Below are the code and all the weights of a small trained network. Each question names an input and a target symbol and asks about switching units off, where a switched-off unit gives its printed mean instead of its output.

import numpy as np


def w(rows, s, z=0):
    codes = np.array(rows[::2]) - 128.0
    scale = np.full(codes.shape[1], s)
    scale[-1] = z or s
    return codes * scale


def f(y):
    return y / 2 * (1 + np.tanh(0.7978845608 * (y + 0.044715 * y**3)))


def softmax(a):
    e = np.exp(a - a.max(-1, keepdims=True))
    return e / e.sum(-1, keepdims=True)


def log_softmax(a):
    a = a - a.max(-1, keepdims=True)
    return a - np.log(np.exp(a).sum(-1, keepdims=True))


def net(x, mask):
    ids = ['αδηλμξπτψω'.index(c) for c in x.split()]
    T = len(ids)
    res = E[ids] + P[:T]
    q, k, v = (res @ M[0].T for M in (Q, K, V))
    z = softmax(np.where(np.tri(T) > 0, q @ k.T / 2**0.5, -1e9)) @ v
    res = res + np.where(mask[0], z, O[0][:, -1]) @ O[0][:, :-1]
    y = f(res @ A[0][:, :-1].T + A[0][:, -1])
    res = res + np.where(mask[1:25], y, B[0][:, -1]) @ B[0][:, :-1]
    return log_softmax(res[-1] @ U[:, :-1].T + U[:, -1])


Q, K, V, O, A, B = {}, {}, {}, {}, {}, {}
E = w([
[87,175,127,53],'α',
[116,183,160,47],'δ',
[178,216,128,228],'η',
[67,103,254,143],'λ',
[114,68,157,222],'μ',
[171,148,36,127],'ξ',
[149,59,88,133],'π',
[143,193,38,196],'τ',
[67,155,178,151],'ψ',
[207,181,219,77],'ω',
],0.015)
P = w([
[106,83,95,67],'0',
[64,141,170,96],'1',
[126,102,121,191],'2',
[96,111,162,176],'3',
[51,175,218,149],'4',
[129,111,141,233],'5',
[79,147,204,214],'6',
[83,164,212,229],'7',
[111,145,186,253],'8',
[92,217,196,228],'9',
[54,206,249,248],'10',
[95,240,199,242],'11',
],0.0037)
Q[0] = w([
[174,84,87,6],'head 0',
[83,75,95,99],'head 0',
],0.011)
K[0] = w([
[1,93,59,110],'head 0',
[75,104,87,200],'head 0',
],0.0093)
V[0] = w([
[96,205,103,192],'head 0',
[229,254,186,218],'head 0',
],0.0068)
O[0] = w([
[51,249,146,201,177],'head 0',
[217,136,147,96,255],'head 0',
],0.013,0.0052)
A[0] = w([
[75,127,62,137,127],'neuron 0',
[106,168,141,183,132],'neuron 1',
[152,66,142,180,209],'neuron 2',
[21,85,135,177,138],'neuron 3',
[158,180,159,89,240],'neuron 4',
[160,115,229,101,209],'neuron 5',
[74,143,145,129,194],'neuron 6',
[162,151,143,193,223],'neuron 7',
[74,112,111,17,211],'neuron 8',
[130,120,76,137,120],'neuron 9',
[100,158,122,171,126],'neuron 10',
[103,170,151,131,123],'neuron 11',
[78,46,133,164,160],'neuron 12',
[163,131,20,165,252],'neuron 13',
[114,130,172,154,217],'neuron 14',
[153,78,125,105,33],'neuron 15',
[99,97,206,140,216],'neuron 16',
[103,159,95,40,222],'neuron 17',
[103,76,143,117,65],'neuron 18',
[128,164,101,137,65],'neuron 19',
[7,141,62,130,171],'neuron 20',
[141,75,79,117,43],'neuron 21',
[78,112,176,121,10],'neuron 22',
[209,98,139,94,115],'neuron 23',
],0.013,0.0031)
B[0] = w([
[51,191,157,56,144],'neuron 0',
[129,119,64,157,217],'neuron 1',
[177,79,134,97,156],'neuron 2',
[90,114,175,228,178],'neuron 3',
[194,37,52,136,252],'neuron 4',
[120,180,122,114,245],'neuron 5',
[155,110,71,127,173],'neuron 6',
[127,94,88,105,255],'neuron 7',
[160,78,177,80,149],'neuron 8',
[112,193,151,75,134],'neuron 9',
[111,125,83,139,181],'neuron 10',
[130,123,77,167,190],'neuron 11',
[164,112,213,140,153],'neuron 12',
[145,154,157,60,213],'neuron 13',
[154,143,67,132,200],'neuron 14',
[99,160,132,144,120],'neuron 15',
[187,143,95,154,204],'neuron 16',
[154,39,163,95,158],'neuron 17',
[101,253,181,196,125],'neuron 18',
[118,160,127,171,152],'neuron 19',
[44,114,140,79,176],'neuron 20',
[85,169,158,126,124],'neuron 21',
[131,174,119,157,145],'neuron 22',
[48,138,158,157,163],'neuron 23',
],0.0078,0.0084)
U = w([
[82,44,85,106,69],'α',
[254,100,165,63,137],'δ',
[182,112,43,123,196],'η',
[178,252,210,211,43],'λ',
[141,21,136,220,3],'μ',
[113,228,125,30,115],'ξ',
[124,156,207,140,210],'π',
[64,247,72,120,48],'τ',
[16,93,48,210,76],'ψ',
[232,161,153,97,168],'ω',
],0.0086,0.0053)

Each question gives the input, a string of symbols that net reads in full, and the target symbol t.
The units are the heads (2 rows each of Q, K, V and O) and the neurons (one row each of A and B). Each row of codes is followed by its name. A weight is (code - 128) times the scale printed after its matrix; where a second scale follows, it is the last column's (O, A, B and U).
mask holds one flag per unit, heads first, then neurons. A switched-off unit (its flag False) gives its mean, the last column of its rows in O or B, instead of its output. The means were averaged over made-up inputs and are rounded, as every weight is.
A unit's drop is (log p(t) with every unit on - log p(t) with that unit switched off) / (log p(t) with every unit on - log p(t) with every unit switched off).
The circuit of an input: a set's keep is (log p(t) with only the set's units on - log p(t) with every unit switched off) / (log p(t) with every unit on - log p(t) with every unit switched off). Starting from the 12 units with the biggest drops (on a tie, the unit counted first), units are removed one at a time, each time the one whose removal leaves the highest keep (on an exact tie, the one counted first), for as long as the keep stays at least 0.8.
circuit, biggest first: the units of the circuit, biggest drop first
k most important neurons: the k neurons with the biggest drops, biggest first
drop of u: that unit's drop, to one decimal
input δ ξ λ η ψ ψ η ξ ξ ψ η, target η: 2 most important neurons => neuron 4; neuron 7
input ψ ψ ω μ ψ ξ μ δ η, target δ: circuit, biggest first => head 0
input ψ δ ψ, target ψ: circuit, biggest first => head 0; neuron 3; neuron 13
input ω η μ δ, target δ: 2 most important neurons => neuron 17; neuron 8
input τ ψ α, target α: 2 most important neurons => neuron 17; neuron 20
input ψ ω ξ λ ψ δ τ τ δ μ α λ, target ω: circuit, biggest first => head 0; neuron 5; neuron 16
input τ λ ψ ω α ξ ω ξ π ψ ω λ, target ω: circuit, biggest first => head 0; neuron 5
input μ ψ ω ψ ω ψ λ ω ξ, target δ: circuit, biggest first => neuron 13; head 0; neuron 1
input η μ ω η η α, target δ: circuit, biggest first => neuron 17; neuron 8
input ψ ω ξ τ δ δ ψ ψ α ψ ξ λ, target δ: 3 most important neurons => neuron 2; neuron 3; neuron 4
input ξ μ α ψ ψ μ ξ λ ξ ξ, target ξ: 2 most important neurons => neuron 13; neuron 4
input δ ω ψ μ, target δ: 2 most important neurons => neuron 2; neuron 3
input π τ τ λ ψ δ α ψ δ δ ψ η, target η: 3 most important neurons => neuron 4; neuron 7; neuron 1
input δ ξ δ ω η π, target δ: most important neuron => neuron 2
input μ μ ψ λ, target λ: drop of neuron 3 => 0.1
input ψ α δ α μ α η ξ μ, target η: drop of neuron 7 => 0.2
input ξ π τ η μ, target η: drop of neuron 14 => 0.1
input τ ψ ψ, target ψ: drop of neuron 3 => 0.1
